Below is a small trained network, with its code and all its weights. Each question gives an input and a class and asks what happens when units are switched off, that is, made to give their printed mean instead of their output.

import numpy as np


def w(rows, s, z=0):
    codes = np.array(rows[::2]) - 128.0
    scale = np.full(codes.shape[1], s)
    scale[-1] = z or s
    return codes * scale


def f(y):
    return y / 2 * (1 + np.tanh(0.7978845608 * (y + 0.044715 * y**3)))


def log_softmax(a):
    a = a - a.max(-1, keepdims=True)
    return a - np.log(np.exp(a).sum(-1, keepdims=True))


def net(x, mask):
    res = np.array(x, float).reshape(1, 4) / 4 @ E
    y = f(res @ A[0][:, :-1].T + A[0][:, -1])
    res = res + np.where(mask, y, B[0][:, -1]) @ B[0][:, :-1]
    return log_softmax(res[-1] @ U[:, :-1].T + U[:, -1])


A, B = {}, {}
E = w([
[99,185,84,139,249,173],'x0',
[101,60,193,211,169,203],'x1',
[132,137,135,128,134,119],'x2',
[16,69,117,123,129,57],'x3',
],0.013)
A[0] = w([
[18,58,101,146,186,56,83],'N0',
[145,116,133,137,150,103,114],'N1',
[136,104,155,121,86,5,146],'N2',
[83,79,96,22,82,41,134],'N3',
[189,83,196,146,78,114,14],'N4',
[140,153,115,149,152,227,127],'N5',
[155,197,40,15,133,121,201],'N6',
[146,121,145,121,208,195,102],'N7',
[56,114,152,110,162,122,166],'N8',
[139,215,58,91,109,127,1],'N9',
[181,73,178,159,11,143,162],'N10',
],0.012,0.009)
B[0] = w([
[141,214,213,73,208,139,219],'N0',
[119,153,155,136,160,136,125],'N1',
[27,137,38,128,9,153,197],'N2',
[79,177,38,186,11,129,218],'N3',
[178,186,207,166,178,107,164],'N4',
[150,131,121,206,108,97,199],'N5',
[151,160,211,57,165,211,250],'N6',
[111,44,98,251,81,70,192],'N7',
[139,148,146,56,149,149,181],'N8',
[163,158,236,183,237,28,174],'N9',
[165,158,254,38,199,135,220],'N10',
],0.0085,0.018)
U = w([
[127,151,100,55,136,133,187],'0',
[138,152,115,119,173,89,192],'1',
[109,124,4,171,83,87,4],'2',
],0.013,0.0028)

Each question gives the input, the list of numbers given to net, and the class t.
The units are the neurons (one row each of A and B). Each row of codes is followed by its name. A weight is (code - 128) times the scale printed after its matrix; where a second scale follows, it is the last column's (A, B and U).
mask holds one flag per neuron, in row order. A switched-off neuron (its flag False) gives its mean, the last column of its row in B, instead of its output. The means were averaged over made-up inputs and are rounded, as every weight is.
A unit's drop is (log p(t) with every unit on - log p(t) with that unit switched off) / (log p(t) with every unit on - log p(t) with every unit switched off).
The circuit of an input: a set's keep is (log p(t) with only the set's units on - log p(t) with every unit switched off) / (log p(t) with every unit on - log p(t) with every unit switched off). Starting from all 11 units, units are removed one at a time, each time the one whose removal leaves the highest keep (on an exact tie, the one counted first), for as long as the keep stays at least 0.8.
circuit, biggest first: the units of the circuit, biggest drop first
unit that matters most: the unit with the biggest drop
k most important neurons: the k neurons with the biggest drops, biggest first
drop when u is switched off: that unit's drop, to one decimal
input [-7,7,2,5], class 0: unit that matters most	N2
input [3,6,-1,0], class 2: circuit, biggest first	N10, N6
input [-4,7,2,6], class 0: circuit, biggest first	N9, N7
input [0,7,4,8], class 0: 2 most important neurons	N8, N9
input [-5,-8,3,1], class 2: 3 most important neurons	N3, N2, N0
input [8,1,-8,-2], class 2: 3 most important neurons	N7, N10, N0
input [-8,8,7,6], class 0: 2 most important neurons	N2, N9
input [-1,-4,0,8], class 2: 3 most important neurons	N3, N2, N10
input [-6,-2,-7,4], class 2: 3 most important neurons	N3, N2, N6
input [6,5,3,-6], class 2: drop when N9 is switched off	0.0
input [-8,6,-4,7], class 0: drop when N2 is switched off	0.3
input [6,-7,0,-7], class 1: drop when N9 is switched off	1.7
